Below are the code and all the weights of a small trained network. Each question names an input and a class and asks about switching units off, where a switched-off unit gives its printed mean instead of its output.

import numpy as np


def w(rows, s, z=0):
    codes = np.array(rows[::2]) - 128.0
    scale = np.full(codes.shape[1], s)
    scale[-1] = z or s
    return codes * scale


def norm(h):
    return h / np.sqrt((h * h).mean(-1, keepdims=True) + 1e-5)


def f(y):
    return y / 2 * (1 + np.tanh(0.7978845608 * (y + 0.044715 * y**3)))


def log_softmax(a):
    a = a - a.max(-1, keepdims=True)
    return a - np.log(np.exp(a).sum(-1, keepdims=True))


def net(x, mask):
    res = np.array(x, float).reshape(1, 3) / 4 @ E
    u = 0
    for l in range(2):
        y = f(norm(res) @ A[l][:, :-1].T + A[l][:, -1])
        res = res + np.where(mask[u : u + 5], y, B[l][:, -1]) @ B[l][:, :-1]
        u += 5
    return log_softmax(norm(res)[-1] @ U[:, :-1].T + U[:, -1])


A, B = {}, {}
E = w([
[1,183,166,135,171,119,35,115],'x0',
[145,90,37,215,76,159,135,119],'x1',
[81,51,222,93,61,169,138,96],'x2',
],0.0064)
A[0] = w([
[119,143,74,222,25,174,119,151,179],'0.n1',
[147,96,182,107,65,188,170,115,120],'0.n2',
[231,121,9,111,88,119,111,139,90],'0.n3',
[30,59,158,112,127,60,135,90,217],'0.n4',
[254,195,82,158,213,113,142,165,253],'0.n5',
],0.0075,0.0025)
B[0] = w([
[28,100,114,191,223,206,98,136,201],'0.n1',
[225,194,167,40,90,157,190,212,190],'0.n2',
[187,137,175,139,203,158,175,85,215],'0.n3',
[232,110,115,168,198,64,162,2,198],'0.n4',
[121,123,188,97,70,100,130,156,254],'0.n5',
],0.0076,0.0074)
A[1] = w([
[87,148,136,137,179,112,115,32,132],'1.n1',
[56,187,122,108,82,103,124,210,110],'1.n2',
[127,60,77,255,141,199,148,97,252],'1.n3',
[169,81,141,119,82,118,92,52,90],'1.n4',
[119,80,134,60,81,158,190,91,122],'1.n5',
],0.0083,0.0041)
B[1] = w([
[101,136,96,185,122,212,177,142,214],'1.n1',
[157,178,41,125,130,45,78,204,156],'1.n2',
[66,209,134,161,209,131,100,32,253],'1.n3',
[147,124,86,114,114,108,93,205,143],'1.n4',
[121,136,139,144,134,2,94,161,173],'1.n5',
],0.0099,0.0072)
U = w([
[101,191,74,110,107,70,38,202,149],'0',
[92,34,82,89,55,205,87,134,2],'1',
[138,60,42,101,42,194,105,111,34],'2',
[93,26,75,79,84,189,89,133,2],'3',
[214,112,209,68,88,98,189,137,189],'4',
[111,69,74,143,56,176,104,117,44],'5',
[83,152,135,205,212,200,151,24,198],'6',
[84,49,101,128,2,190,82,127,3],'7',
],0.013,0.0059)

Each question gives the input, the list of numbers given to net, and the class t.
The units are the neurons (one row each of A and B). Each row of codes is followed by its name. A weight is (code - 128) times the scale printed after its matrix; where a second scale follows, it is the last column's (A, B and U).
mask holds one flag per neuron, layer by layer. A switched-off neuron (its flag False) gives its mean, the last column of its row in B, instead of its output. The means were averaged over made-up inputs and are rounded, as every weight is.
A unit's drop is (log p(t) with every unit on - log p(t) with that unit switched off) / (log p(t) with every unit on - log p(t) with every unit switched off).
The circuit of an input: a set's keep is (log p(t) with only the set's units on - log p(t) with every unit switched off) / (log p(t) with every unit on - log p(t) with every unit switched off). Starting from all 10 units, units are removed one at a time, each time the one whose removal leaves the highest keep (on an exact tie, the one counted first), for as long as the keep stays at least 0.8.
circuit, biggest first: the units of the circuit, biggest drop first
top k neurons: the k neurons with the biggest drops, biggest first
top k neurons in layer l: the k neurons of layer l with the biggest drops, biggest first
drop when u is switched off: that unit's drop, to one decimal
input [-2,-5,-7], class 4: top 2 neurons -> (0.n1 1.n3)
input [-3,1,-5], class 4: circuit, biggest first -> (0.n5)
input [0,-8,-6], class 0: circuit, biggest first -> (0.n4 0.n3)
input [8,1,-6], class 0: circuit, biggest first -> (0.n3 1.n3)
input [-3,-8,-7], class 4: top 2 neurons -> (0.n1 1.n3)
input [-3,-6,-1], class 0: circuit, biggest first -> (0.n3 0.n4)
input [1,0,-5], class 0: top 2 neurons in layer 0 -> (0.n4 0.n5)
input [1,2,-6], class 4: circuit, biggest first -> (0.n5 1.n3)
input [-1,-1,-7], class 4: top 2 neurons -> (0.n3 0.n5)
input [6,4,-5], class 0: top 4 neurons -> (0.n4 0.n3 1.n2 0.n5)
input [2,-4,5], class 4: top 2 neurons -> (0.n1 1.n3)
input [1,-8,-6], class 0: top 3 neurons -> (1.n2 0.n3 0.n4)
input [-3,-7,-2], class 0: drop when 0.n4 is switched off -> 0.9
input [0,-8,5], class 4: circuit, biggest first -> (1.n3)
input [6,-7,-6], class 0: drop when 1.n3 is switched off -> 0.2
